What can hang from each mark
j971: j82 j297 j299
j138: j54 j288 j519
j297: j82
j541: j82 j224 j916
j224: j79 j82 j299 j690
j455: j138 j288 j541
j82: j54 j169 j297 j299 j455 j541
j54: j79 j138 j541 j690
j299: j224 j971
j519: j54 j82 j288 j916 j971
j288: j54 j79 j224 j541
j79: j138 j455
j916: j54 j79 j138 j169 j455
j690: j288

Known rows, with every way that one mark hangs from another
(j82 (j54 (j138 (j519 j288))) j169 j297 j299): [-180 -649 -249 216 -318 -286 -120 215 -239 579 157 75 233 197 -225 -210 -847 -312 -77 -205 -128 748 -159 221 -196 -114 -546 392 114 -100 -289 -191 128 214 -340 226 152 -457 0 -196 -118 250 -391 -598 -352 42 584 -190 309 -181 288 293 95 -138 212 243 529 -389 -281 -173 491]
(j288 (j54 j138 (j541 j82) j690)): [-146 -479 83 79 -106 13 -46 -81 -65 318 135 -154 -242 -8 -26 144 -543 105 -317 67 174 165 -127 496 183 33 -259 474 335 -64 -160 48 229 281 12 46 -84 11 -60 279 171 290 142 -272 -381 20 -103 -458 -105 -394 -57 -194 -309 -362 131 271 263 -250 -104 -247 392]
(j224 j79 j82 (j299 (j971 j297)) j690): [-265 -20 191 -320 -304 232 572 -6 -387 -127 192 78 83 -208 -349 -42 -203 -58 -220 -150 94 259 -52 633 198 335 -472 586 -249 -34 -441 429 -93 20 -224 353 -209 349 -95 -38 -23 227 20 22 -173 -466 -1 -44 -243 61 207 415 47 -127 40 191 463 56 36 -529 113]
(j138 (j54 j541) (j288 (j79 j455))): [-51 -307 -31 -41 -149 34 -251 -449 -169 251 132 62 -252 122 -215 327 -227 78 -220 -163 25 256 409 400 174 191 -543 181 79 119 -304 24 70 72 -455 269 -104 -48 1 -23 -37 140 -337 -308 -318 77 46 -143 -105 -283 163 5 -3 -378 54 -18 -87 -223 298 -615 318]
(j297 (j82 j54 (j299 j224))): [-161 -324 -226 155 -358 -34 14 26 -181 502 117 192 163 63 -101 49 -603 -80 -79 170 147 243 -145 139 -110 43 -498 468 50 -79 -311 -37 172 -95 -104 311 -18 -281 -37 147 -190 239 -131 -445 -314 -12 334 -89 -64 -30 12 -11 150 -162 106 160 224 -371 -89 -84 279]
(j519 (j54 (j541 (j916 j169))) (j971 j299)): [-52 -184 -640 -59 -309 -176 -40 -89 -93 192 40 -19 -167 -136 41 210 -717 280 -333 -6 -64 371 -37 157 8 97 -434 214 346 -82 -5 -142 252 -49 -213 209 -210 38 -132 -77 310 549 30 -292 -432 -27 -37 -292 -70 -133 -12 25 49 -77 260 63 181 -286 -349 -300 93]
(j519 j54 (j82 (j299 j224) j455)): [-292 -275 -501 -105 -333 -114 -61 102 -239 410 -7 -67 129 -124 28 3 -713 -15 -198 250 -100 401 2 -50 -179 12 -503 261 -95 -90 -235 59 266 -162 -72 289 -194 -304 -4 117 -16 335 -306 -588 -346 179 208 -343 -2 -139 62 60 -120 -214 45 51 244 -374 -216 -200 262]
(j54 (j79 j138) j690): [-8 -218 40 119 -155 -5 17 -18 -217 232 177 23 -304 182 301 -16 -467 144 -71 -71 472 332 -25 480 271 196 -334 621 357 -143 -371 39 314 198 -161 33 -109 172 17 126 145 301 29 -310 -484 -148 -232 -342 -157 -305 113 -10 -127 -348 44 129 272 -303 -132 -206 466]
(j519 (j288 j224) (j916 j54) j971): [-316 -160 -666 -211 -328 -37 -69 -62 -397 344 -16 -27 -59 -74 142 -8 -700 -62 -445 333 129 452 -58 -3 -4 324 -453 63 243 -155 -7 19 200 -73 -295 279 -165 -108 -394 -161 307 497 -203 -327 -319 515 -52 -258 -159 2 127 -108 -326 -55 201 69 250 92 -230 -286 69]
(j297 (j82 j299 j541)): [-101 -284 -138 62 -456 14 -57 46 -5 394 207 179 104 -58 98 -41 -481 -17 -74 161 295 257 -52 117 -174 80 -522 382 110 -25 -247 -19 125 48 -127 134 86 -186 -93 173 -139 238 -86 -500 -191 70 341 -119 86 -124 -76 35 41 -40 22 267 143 -224 -9 -144 173]
(j224 (j82 j54 j169 j297 (j299 j971))): [-243 -396 -193 -7 -346 -176 127 184 -161 286 56 203 291 100 -405 -241 -764 -474 157 -7 7 622 -128 254 -305 -67 -565 287 31 -118 -218 32 23 28 -307 253 101 -213 -65 17 -270 194 -398 -365 -330 -50 526 -8 308 22 145 311 249 -236 190 174 567 -275 -332 -73 287]
(j138 (j519 j54 j288 j916)): [-117 -354 -577 -210 -214 -35 -177 -130 -298 453 37 -18 -66 -4 5 78 -609 106 -132 89 18 400 25 122 232 218 -586 123 110 -64 -225 -205 270 -63 -299 174 -323 -155 -170 -123 389 512 -106 -289 -397 316 139 -253 -63 -39 0 210 -287 -40 219 74 159 -47 -3 -115 -6]
(j541 (j224 (j82 j54 j297 j455) (j299 j971))): [-213 -324 -27 -86 -322 -87 202 122 -162 65 30 242 138 -178 -324 -56 -550 -125 53 36 77 251 -12 334 47 30 -569 327 -71 -58 -370 89 -50 136 -128 367 -112 25 -219 39 -68 40 -283 -351 -284 45 388 -57 111 -61 -79 239 65 -415 52 205 431 -167 -163 -186 188]
(j916 j54 j79 (j138 j288 j519) j169): [-360 -112 -308 -301 -311 -241 -30 -49 -421 54 48 145 -96 438 -124 -118 -776 85 86 -270 472 251 -163 108 332 180 -540 509 156 246 -10 -60 -112 -270 -678 117 -308 213 -312 69 92 452 -278 -101 -433 354 653 158 -504 -77 -183 78 -20 -33 491 -311 85 -239 83 -588 649]
(j690 (j288 j54 (j79 j138) j541)): [-356 -298 229 -181 -120 -90 100 -317 -305 279 206 -121 -184 -123 153 307 -393 -163 -489 150 269 123 7 368 9 138 -429 195 92 82 -71 201 180 290 -166 270 -182 -45 -51 99 84 108 -193 -246 -152 126 -252 -28 -337 -468 170 -182 -29 -464 -204 385 89 112 -68 -332 59]
(j79 (j455 (j138 j54 j519) j288 (j541 j224))): [106 -377 -237 181 -5 -20 -205 -229 -274 158 28 177 -413 -131 -123 282 -149 154 41 -228 -57 237 312 226 362 218 -394 160 45 -81 -244 -228 260 263 -137 178 -338 22 193 -7 -18 -27 -189 -509 -594 82 64 -303 -224 -166 156 209 -17 -507 -15 160 77 -369 452 -248 207]
(j82 j54 j169 j541): [-27 -524 -86 -16 -375 -220 -137 131 -125 461 -57 134 226 83 -15 -171 -652 -347 -76 -92 62 523 -15 121 -273 62 -324 176 269 40 -395 -30 224 390 -429 30 49 -252 -172 59 -221 287 -409 -394 -320 166 432 26 338 -112 4 218 101 -274 38 163 280 -260 -216 -135 314]
(j971 (j297 (j82 (j455 j541))) j299): [-18 -270 -151 188 -385 -158 47 31 -109 230 28 163 -20 -256 176 93 -443 199 -168 80 -75 395 -243 410 102 144 -534 495 50 218 -343 -164 56 -106 -37 95 -116 -309 258 108 8 372 -99 -583 -447 -101 51 117 -9 -154 39 27 185 -88 7 191 -28 -185 -146 -371 231]
(j297 (j82 (j54 j690))): [-50 -383 -88 103 -292 30 8 -97 -91 381 69 104 -39 187 17 -42 -526 -129 4 171 347 291 -44 275 82 34 -393 454 154 1 -405 -104 296 -43 -134 103 -52 -236 -79 235 -83 278 -66 -335 -416 -91 166 46 -110 -95 22 -87 -8 -243 159 150 176 -246 -75 -105 374]
(j297 (j82 (j54 j138 j690) j169 (j455 j541))): [-17 -671 -1 277 -285 -82 -37 118 -71 501 -30 112 62 39 -43 -180 -647 -244 25 -45 154 502 -79 466 68 -4 -331 438 161 94 -437 -120 402 -24 -169 115 14 -495 91 106 -67 171 -166 -566 -428 -101 253 139 -7 -226 201 -78 -43 -379 190 182 336 -483 -169 -114 692]
(j79 (j455 (j541 j82))): [91 -360 -165 -21 -117 -37 -210 -246 -150 211 -55 98 -255 -131 31 109 -384 115 17 -75 149 187 96 256 73 283 -396 300 164 -29 -211 -138 241 221 -145 135 -212 -35 83 122 -123 255 48 -247 -411 -6 -30 -180 -83 -111 -98 -10 -43 -309 215 64 35 -277 312 -183 160]
(j82 (j54 j138 j690) j169 j297 j455 j541): [-150 -729 45 177 -445 -292 -102 416 -90 483 69 84 262 171 4 -470 -806 -529 45 -192 42 711 -58 349 -198 -145 -325 444 279 135 -651 44 239 426 -418 29 244 -370 -99 -36 -229 226 -494 -856 -416 57 503 -14 465 -302 235 161 5 -479 156 189 448 -539 -496 -175 748]
(j299 j224 (j971 j82)): [-96 -16 -218 7 -217 -99 78 41 -400 109 -100 316 177 85 -119 246 -497 48 -222 108 76 271 -161 239 43 232 -442 429 121 -107 -150 193 205 57 -9 279 -202 59 115 114 -56 214 -122 -249 -242 145 121 -236 -37 20 17 15 191 -286 25 -173 218 -264 41 -38 -27]
(j54 (j138 (j519 j82 (j916 j455)))): [-106 -434 -457 -69 -304 -150 -36 -66 -161 317 -11 -72 -35 56 81 10 -494 217 -133 -13 78 306 -25 265 360 176 -448 371 174 65 -194 -70 82 15 -231 103 -250 -145 -28 -72 265 461 53 -214 -379 102 207 -296 -88 -97 -96 -44 -281 56 60 0 144 -129 51 -311 315]
(j690 (j288 (j79 j138) j224 (j541 j916))): [-316 -211 173 -128 -122 39 135 -370 -218 223 71 -64 -86 -191 261 408 -342 -29 -453 163 285 148 168 293 -99 208 -397 167 165 76 -135 249 171 395 -184 428 -231 -68 -91 -68 176 82 -154 -252 -31 168 -323 -64 -422 -429 103 -85 165 -478 -277 344 -1 99 7 -307 17]
(j690 (j288 (j224 (j79 j455) j82))): [-254 -143 20 -216 -200 81 100 -288 -168 65 177 -69 5 -33 31 93 -349 -283 -194 113 200 200 265 275 2 234 -468 337 -305 14 -276 76 -62 169 -101 359 -164 146 -38 62 84 178 -280 -206 -191 -2 -149 45 -318 -210 147 -33 13 -310 107 210 91 -49 138 -262 146]
(j519 j288 (j971 j297 j299)): [-17 -135 -391 48 -308 -181 -135 -5 -298 170 -15 29 -111 -55 147 175 -531 155 -519 236 -73 520 -242 153 59 241 -624 261 237 -44 -40 -147 141 -101 -103 139 -160 -161 31 -17 136 523 -213 -508 -376 207 -181 -251 33 -79 125 18 -33 30 49 128 203 63 -295 -371 -45]
(j690 (j288 j54 (j224 j82))): [-350 -263 59 -191 -156 19 61 -227 -132 168 155 -145 -7 -116 -36 191 -533 -327 -258 285 145 165 48 256 -63 49 -384 190 -228 -26 -118 97 -48 91 -18 280 -161 -31 -88 232 131 169 -337 -280 -252 197 -120 55 -288 -260 69 -130 -41 -397 3 319 142 99 -63 -161 41]
(j541 (j82 j54 (j455 j288)) j224 (j916 j138)): [-39 -405 -130 244 -272 -98 -78 13 -85 220 -327 95 -4 -243 -21 194 -680 119 104 151 197 68 15 59 69 -14 -309 211 381 -58 -232 -176 204 259 -70 367 -313 -165 -333 239 23 143 -115 -413 -442 55 276 -337 -57 -16 -514 417 76 -391 8 181 395 -309 156 -153 204]
(j54 (j79 (j138 (j519 j971)))): [-66 -230 -200 80 -254 -110 -59 -20 -213 309 220 31 -242 -23 162 125 -522 223 -144 -167 291 315 -2 310 302 139 -436 482 365 -165 -234 -58 192 78 -219 206 -140 50 68 -74 200 289 -24 -288 -431 2 -65 -180 -152 -225 8 88 -31 -162 -22 54 276 -261 -61 -234 156]
(j455 (j288 (j54 j79 j138 j690)) (j541 j224)): [-19 -423 121 294 36 -103 -139 -40 -236 288 27 104 -463 -31 66 208 -495 40 -246 46 43 279 -78 588 385 158 -292 247 194 -200 -79 -164 443 294 143 97 -234 -91 99 117 240 -61 -20 -586 -583 39 -65 -476 -241 -247 181 137 -297 -427 49 303 269 -331 37 -214 527]
(j224 (j82 j169 j541) j299 (j690 j288)): [-192 -235 229 -472 -350 69 292 73 -183 -54 269 -107 248 -223 -360 -240 -482 -331 -48 -178 271 256 82 445 -43 301 -476 366 -369 57 -421 285 -60 265 -320 172 -77 231 -227 62 -20 317 -280 -93 -59 -271 197 29 16 -140 172 211 -10 -300 175 372 459 66 8 -236 197]
(j288 (j79 j455) (j224 j690) j541): [-438 -320 283 -246 -113 109 195 -332 -378 300 158 -5 -68 -105 38 185 -198 -112 -631 -49 189 216 146 327 29 352 -406 301 173 -89 -368 348 40 391 -222 366 -224 -57 -148 -181 15 25 -19 -258 -2 213 -214 -22 -479 -544 64 -79 40 -425 -236 317 -110 23 77 -696 197]
(j224 (j79 (j138 j54) (j455 j288)) j299 j690): [-111 -167 1 -128 -280 270 314 -252 -471 -45 276 -16 -246 -211 -135 -45 35 49 -269 -375 137 184 261 488 272 389 -392 496 -272 -88 -482 230 99 243 -465 251 -140 449 6 -62 -41 38 -52 -77 -402 -429 -143 -276 -316 -80 356 369 -33 -303 25 337 217 -94 432 -635 277]
(j79 (j455 j138 (j288 (j224 j690)))): [-119 -327 -131 35 -163 118 74 -245 -384 95 61 -49 -296 -80 55 88 -149 -149 -162 -191 165 228 203 188 205 306 -230 299 54 -175 -300 68 139 297 -138 129 -243 167 45 158 -122 4 -139 -455 -474 2 -204 -204 -300 -243 139 33 -38 -363 -38 294 10 -160 188 -285 176]
(j455 j288 (j541 j82)): [81 -309 -102 85 -40 -36 -183 -186 -224 165 -209 174 -325 -163 -38 182 -438 26 -3 19 115 252 18 268 52 192 -363 21 147 -11 51 -173 515 210 -58 61 -248 -215 118 233 -167 45 -6 -378 -520 28 67 -272 -37 54 -16 249 -101 -342 93 197 42 -133 304 -25 103]
(j82 j299 j455 (j541 (j916 j138))): [-80 -362 -54 107 -476 -111 -142 331 -81 287 34 125 224 -219 254 -89 -593 -21 69 -60 162 314 -17 79 -291 -101 -436 269 350 36 -389 95 36 138 -289 201 -2 -124 -167 111 -126 335 -207 -711 -219 93 320 -206 281 -95 -296 292 50 -222 -54 127 242 -316 -123 -228 304]
(j54 (j79 (j455 j541)) j138 (j690 j288)): [44 -343 104 238 -39 -121 -114 -92 -168 193 280 -128 -407 273 240 45 -507 12 -132 -213 322 278 67 728 365 306 -311 732 111 38 -347 -81 306 258 35 146 -139 102 177 -5 268 353 -4 -441 -409 -363 -299 -325 -245 -446 312 -273 -168 -362 385 10 284 -580 62 -237 764]
(j54 j79 j138 j541 j690): [-16 -335 150 224 -95 -76 -49 102 -69 222 288 -91 -343 279 202 -3 -502 178 -212 -245 303 334 -35 710 380 221 -323 755 448 -42 -357 30 309 320 -18 53 -55 146 23 59 287 392 198 -348 -374 -258 -165 -492 -50 -454 105 -209 -299 -259 220 55 276 -532 -212 -280 802]
(j79 (j138 (j519 (j288 j54 j224 j541))) j455): [-245 -482 -177 -108 -197 81 -115 -246 -286 303 195 -18 -153 -224 52 136 -276 150 -262 28 145 225 46 234 182 222 -574 398 227 -161 -240 -73 83 190 -354 207 -163 84 148 -127 242 85 -173 -324 -236 501 -220 -216 -310 -467 43 -59 -35 -373 -34 282 70 -136 86 -355 34]
(j297 (j82 (j54 j79 j690) j169 j299)): [-68 -442 -79 279 -334 -55 1 135 -108 538 207 107 98 182 -60 -152 -712 -196 -7 52 251 517 -111 312 -104 16 -416 597 146 -109 -395 -144 256 17 -127 187 103 -312 -68 108 -103 291 -194 -450 -374 -216 323 -7 -11 -221 187 35 103 -196 244 198 507 -495 -216 -154 591]
(j79 (j455 j138 j288)): [20 -322 -177 52 -178 12 -47 -227 -358 78 36 13 -380 -8 90 88 -175 -115 -44 -166 162 231 201 173 226 273 -319 262 144 -85 -223 -49 204 260 -164 38 -254 151 57 234 -182 91 -127 -433 -559 -32 -139 -201 -143 -166 55 5 -47 -320 26 217 30 -203 160 -134 171]
(j971 (j82 j169 (j455 j288)) j297 j299): [-13 -220 -93 125 -459 -317 138 196 -317 -5 13 203 153 -276 46 -75 -607 -102 -234 22 -237 724 -169 373 12 142 -496 460 -31 150 -346 -252 35 59 -84 -27 -99 -265 287 110 22 337 -441 -614 -471 -88 58 163 237 -231 163 225 334 -170 37 210 112 -150 -234 -387 244]
(j455 (j541 (j82 j297))): [22 -326 -117 0 -93 -127 -167 -122 -98 233 -137 153 -210 -110 1 100 -550 77 61 2 129 286 -66 246 -8 131 -397 206 177 -18 -121 -81 375 259 -99 133 -144 -246 4 129 -215 224 74 -325 -448 6 164 -210 -1 20 -16 176 -67 -315 97 117 133 -116 168 -88 98]
(j288 (j54 j138) (j541 (j82 j169 j297))): [-328 -538 123 -70 -189 -157 34 -107 -92 388 -3 -135 -120 -67 -158 110 -602 -163 -498 129 -13 296 -276 357 -61 39 -378 288 270 64 2 137 272 439 -125 139 -68 -337 -254 87 -20 179 -5 -231 -266 281 138 -252 -143 -427 -33 -31 -38 -383 -61 420 391 -27 -141 -288 145]
(j79 (j138 j288) j455): [1 -335 -222 -105 -315 35 -90 -447 -206 197 51 5 -250 -23 102 70 -250 82 -21 -176 328 190 210 362 231 269 -501 346 135 -30 -301 -68 91 81 -442 95 -126 195 145 45 50 101 -230 -238 -361 115 -190 -191 -156 -263 80 -57 15 -260 128 144 -51 -192 216 -346 154]
(j138 j54 (j288 j79 (j541 (j224 j690)))): [-172 -216 186 -154 -99 56 -19 -490 -217 306 -4 73 -150 125 -253 428 -237 60 -517 -35 96 225 242 400 198 191 -515 34 6 143 -265 190 197 142 -349 355 -231 -211 -238 -104 39 38 -295 -230 -175 226 106 -221 -322 -312 159 187 4 -491 -257 195 11 55 349 -750 153]
(j82 (j54 j79 j690) j297 j299): [-156 -374 -78 255 -262 -224 -29 226 -212 414 296 102 -32 308 24 -208 -805 -249 85 -74 159 580 -145 332 -148 -122 -417 631 209 -153 -506 -78 215 191 -170 211 151 -189 -90 -1 -226 341 -238 -652 -507 -272 297 -219 175 -147 264 200 66 -305 259 98 463 -489 -368 -232 618]
(j541 (j82 (j54 j690)) j916): [87 -387 -109 106 -191 98 -58 -153 -55 314 -202 -5 -53 -58 -23 262 -667 153 14 168 243 198 -11 200 -48 16 -166 339 453 -17 -320 -37 371 262 -156 254 -191 -171 -226 237 -58 440 105 -204 -457 -155 11 -297 -53 33 -285 234 88 -396 98 106 343 -221 74 -36 98]
(j916 (j138 (j54 j79 j541) j288) j169): [-98 -153 -167 -15 -143 -207 -209 -83 -240 45 69 145 -256 374 -60 -39 -531 189 103 -220 259 201 29 351 127 67 -513 529 138 143 -99 -78 16 -100 -550 -4 -222 47 -245 35 -17 302 -244 -189 -484 66 341 -193 -225 -240 45 2 63 -287 260 -174 138 -339 77 -621 653]
(j299 (j224 (j82 j54))): [-199 -233 -90 -175 -213 -67 51 17 -277 255 -37 171 141 98 -255 67 -587 -155 -58 140 55 203 -79 215 74 167 -505 339 60 -75 -321 137 93 2 -208 268 -241 -48 -94 137 -112 300 -159 -250 -372 134 167 -148 -70 54 -111 78 78 -346 33 62 194 -205 -160 -18 189]
(j54 j79 (j541 j82 (j916 j455)) j690): [93 -285 21 167 -111 39 -109 85 49 89 71 -35 -246 16 124 183 -548 400 118 5 323 225 -30 401 281 295 -248 705 650 -71 -317 -20 343 356 -73 266 -132 285 -164 189 118 557 266 -273 -392 -290 -176 -479 -169 -215 -216 31 -195 -329 227 -43 430 -478 -104 -216 463]

Rows
[-238 -34 -60 -119 -191 163 270 -190 -477 234 -78 109 126 65 -156 283 -179 91 -424 -184 185 159 -111 484 201 347 -429 447 78 -59 -275 495 282 155 -273 449 -184 289 105 -123 -22 30 -29 -122 -133 38 -34 -416 -381 -38 296 223 35 -348 -99 5 264 -238 209 -415 25]
(j299 (j224 (j79 (j138 (j288 j541))) j690) j971)
[-148 -89 -126 -90 -199 156 128 -163 -431 253 119 55 -14 27 -40 114 -159 98 -295 -185 90 152 102 298 248 399 -383 541 -60 -139 -494 312 113 204 -348 365 -199 326 49 -43 -45 213 -10 -168 -384 -122 -85 -410 -344 -31 212 196 -7 -349 -65 112 158 -300 293 -438 224]
(j299 (j224 (j79 (j138 j54) j455) j690))
[88 -399 -153 30 -93 -62 -97 -198 -258 146 -18 68 -363 -95 124 124 -234 52 23 -234 123 234 120 271 219 286 -295 316 201 -83 -297 -38 257 236 -148 88 -259 47 121 115 -176 198 22 -384 -495 -55 -160 -156 -189 -167 104 -57 -71 -360 36 105 52 -242 173 -186 222]
(j79 (j455 j138 j541))
[-60 -241 -460 -192 -247 -67 -76 -26 -291 336 72 122 -42 73 44 -9 -543 176 30 -118 189 311 -42 177 207 171 -473 328 170 140 -258 -47 11 12 -464 116 -288 29 -178 -34 145 526 24 -150 -535 192 390 6 -148 63 -112 133 -118 -81 241 -58 40 -119 73 -261 205]
(j138 (j519 (j916 j79 j169)))
[-112 -129 -58 -84 -297 120 318 -149 -393 22 54 166 -89 -165 13 111 -133 178 -295 -180 211 192 31 450 98 238 -462 433 -2 -58 -213 284 127 204 -291 263 -120 337 -3 -22 -28 40 21 3 -230 -172 -38 -205 -175 -46 164 237 27 -184 -61 162 294 -25 128 -337 57]
(j224 (j79 j138) (j299 j971))
[5 -384 85 223 -119 -61 -104 41 -84 197 369 -112 -393 258 190 -52 -424 170 -151 -302 282 297 67 718 414 312 -358 860 426 -64 -439 -32 217 352 -61 78 -51 268 87 5 283 389 168 -367 -380 -288 -236 -475 -81 -531 109 -296 -254 -275 357 12 251 -682 -126 -341 860]
(j54 (j79 j455) j138 j541 j690)
[-113 -341 61 32 -27 126 -202 -511 -238 321 19 142 -238 173 -177 347 -269 23 -296 22 59 333 413 440 125 124 -456 156 -34 31 -359 58 131 35 -341 269 -158 -210 34 -109 32 -6 -421 -462 -334 232 -81 -128 -371 -363 333 18 48 -582 19 23 -87 -183 321 -660 401]
(j138 (j54 j690) (j288 (j79 (j455 j541)) j224))
[-288 -478 -484 -37 -308 -201 -68 -34 -414 399 -9 -36 -173 -42 103 122 -615 -11 -559 376 7 363 -217 161 313 363 -465 132 453 -213 91 59 116 -142 -265 306 -196 -117 -363 -92 260 483 -49 -473 -361 334 -187 -326 -237 -102 77 -161 -482 92 17 139 390 161 -403 -468 130]
(j519 (j288 (j54 j138) j79) (j916 j455) j971)
[-112 -359 -132 -10 -427 -232 -159 267 -90 421 173 177 254 31 33 -294 -654 -312 8 -95 28 648 -33 57 -463 -7 -547 237 116 -61 -295 35 55 470 -344 71 228 -182 -147 -28 -309 244 -383 -617 -248 128 603 -197 455 -133 148 326 109 -161 79 292 360 -258 -235 -144 274]
(j82 j169 j297 j299 j541)
[-2 -238 -143 115 -117 -37 -226 -66 -164 332 208 85 -170 155 -117 265 -430 212 -117 -178 0 357 145 248 240 25 -452 349 95 56 -323 -91 143 37 -280 235 -180 -160 6 -49 111 361 -166 -268 -513 42 264 -116 -84 -126 -30 246 35 -315 -52 -66 186 -274 259 -316 206]
(j138 (j54 j79) j519)
[-320 -343 -261 -84 -388 -166 45 135 -234 273 48 -100 10 146 -25 -70 -724 -66 -270 -178 172 506 -137 136 277 242 -362 401 182 201 -152 92 120 -13 -350 266 -113 -69 -74 119 145 470 -189 -282 -399 237 445 45 -173 -113 -112 25 -215 -37 188 -87 255 -291 -50 -338 607]
(j916 (j54 (j138 (j519 (j82 j169 j455)))) j79)
[-172 -297 -160 60 -248 -71 80 93 -381 476 92 98 231 92 -145 27 -634 -138 -172 -127 48 320 -167 187 -148 56 -360 407 52 -143 -430 127 151 68 -200 334 -73 -113 -30 54 -226 314 -174 -414 -329 -115 258 -293 41 14 98 179 79 -284 72 139 249 -361 -89 -234 312]
(j82 j54 (j299 (j224 j690)))
[-323 -334 -372 -233 -184 38 76 -66 -563 260 -42 149 43 -8 154 -61 -498 95 -267 213 207 330 -127 107 121 525 -367 349 191 -142 -118 153 -10 14 -490 235 -276 45 -414 -115 65 387 -20 -349 -316 296 -28 -228 -379 -108 123 -5 -302 -98 -9 173 82 157 -189 -597 266]
(j519 (j288 j79 (j224 j690)) (j916 j169 j455))
[-184 -388 -279 25 -217 -66 -44 -60 -370 298 69 14 -264 36 -16 62 -520 -82 -233 6 40 281 -133 317 244 117 -349 213 140 46 6 -44 137 59 -296 41 -238 -40 -81 159 146 200 -77 -381 -650 202 210 -166 -196 -49 6 112 -185 -144 151 211 100 -108 -21 -237 311]
(j455 (j288 (j54 (j138 (j519 (j916 j79 j169))))))
[-457 -497 182 -11 -64 112 50 -172 -289 464 323 23 -129 -234 38 277 -406 157 -428 103 184 217 113 416 178 -10 -381 403 353 -298 -309 156 -27 307 -165 252 -102 45 96 -54 307 -55 -80 -416 -214 333 -225 -180 -411 -650 128 -101 -138 -501 -208 354 44 -127 -203 -496 299]
(j288 (j54 j541 j690) (j79 (j138 j519)) j224)
[-202 -261 165 -83 -106 -9 12 -266 -359 211 -54 118 -251 -60 -40 253 -343 -89 -399 127 200 212 71 235 23 219 -472 48 265 53 32 76 368 333 -140 158 -262 -205 -127 144 -148 -1 -40 -309 -277 158 7 -189 -165 -242 -97 147 -7 -364 -160 328 -10 35 124 -251 55]
(j455 (j288 j79 (j541 j82)))
[-161 -248 -60 -113 -118 21 -137 -51 -300 275 -81 60 11 -19 -61 213 -486 99 -413 279 123 253 -217 95 -122 297 -609 269 216 -34 -6 84 388 191 -116 264 -183 -187 -179 92 -94 308 -42 -338 -123 423 -2 -503 -96 -182 -57 42 -113 -323 -35 236 245 -26 19 -159 -25]
(j519 (j288 (j541 (j82 (j299 j224)))))
[-201 -253 -493 -17 -445 -204 -153 212 -149 293 101 -64 69 -151 82 -166 -694 -133 -111 200 13 565 20 -51 -255 -199 -562 249 74 -107 -208 25 144 -106 -124 253 59 -373 7 6 -222 314 -314 -691 -396 82 275 -168 193 -34 181 8 -141 -148 58 25 388 -217 -276 -315 204]
(j519 (j82 j297 j299 j455) j971)
[-51 -324 -145 -50 -233 -109 -102 -82 -100 301 -104 41 -2 6 -97 -28 -627 -98 -23 26 156 398 -27 88 -140 106 -409 258 143 -19 -133 -25 196 393 -189 116 -50 -200 -198 189 -239 276 -93 -213 -408 42 331 -172 109 -79 -91 202 30 -255 110 223 327 -93 55 -58 54]
(j541 (j82 j169 j297))
[-89 -362 -15 258 -373 -130 -4 154 -186 390 93 121 -43 -58 97 -97 -559 -254 2 85 -24 545 -103 328 1 116 -401 477 151 151 -425 -145 180 18 -183 152 -86 -389 53 147 -113 236 -388 -637 -523 -115 169 251 32 -173 135 109 199 -211 76 188 272 -374 -313 -213 426]
(j971 (j297 (j82 (j54 j79) j169 (j455 j288))))
[-202 -306 -149 -39 -188 -14 -38 -233 -313 364 115 104 -127 -64 14 249 -349 243 -264 33 170 286 213 175 165 80 -495 247 175 -73 -213 77 89 67 -363 219 -193 -186 91 -43 44 129 -138 -252 -353 120 87 -172 -160 -241 49 139 20 -267 -321 136 49 -41 155 -432 143]
(j288 (j79 (j138 j54 (j519 j82))))
[-158 -118 -222 147 -329 100 86 -13 -236 390 101 244 159 42 -65 165 -387 53 -202 150 171 216 -115 206 -57 146 -547 488 -1 -103 -166 143 144 -72 -16 388 -26 -56 39 105 -133 143 -3 -347 -208 -32 281 -207 -171 9 73 57 105 -80 50 91 282 -348 82 -130 130]
(j297 (j82 (j299 (j224 j79) j971)))
[-90 -413 -29 -45 -171 3 -14 -270 -211 205 3 -124 -291 -51 -53 306 -329 7 -183 -137 141 182 38 334 283 77 -256 252 207 -52 -223 94 214 148 -160 105 -180 21 -54 251 -97 138 -136 -383 -436 103 -127 -198 -256 -264 149 -35 -194 -356 -107 209 141 -20 -17 -295 95]
(j455 (j138 (j288 (j54 j541))))
[-47 -154 -84 18 -441 -209 16 172 -73 78 84 276 185 -169 137 15 -665 112 -51 169 206 310 -34 106 -96 85 -475 418 231 -193 -304 -113 40 237 -47 177 -85 -21 -207 72 98 323 -137 -432 -131 78 258 -324 135 -136 -222 289 177 -100 -24 145 294 -172 26 -281 159]
(j971 (j82 j299 (j541 j224 (j916 j138))))
[-88 -694 2 181 -439 -271 -85 295 -54 534 -67 133 308 -70 18 -187 -714 -283 -187 -164 -3 489 -8 241 -111 12 -290 259 258 84 -487 -27 153 421 -284 166 57 -327 -167 -7 -36 127 -455 -666 -279 245 478 -94 375 -327 -55 177 -8 -393 -70 280 360 -481 -271 -239 542]
(j82 (j54 j138) j169 j455 (j541 j224))
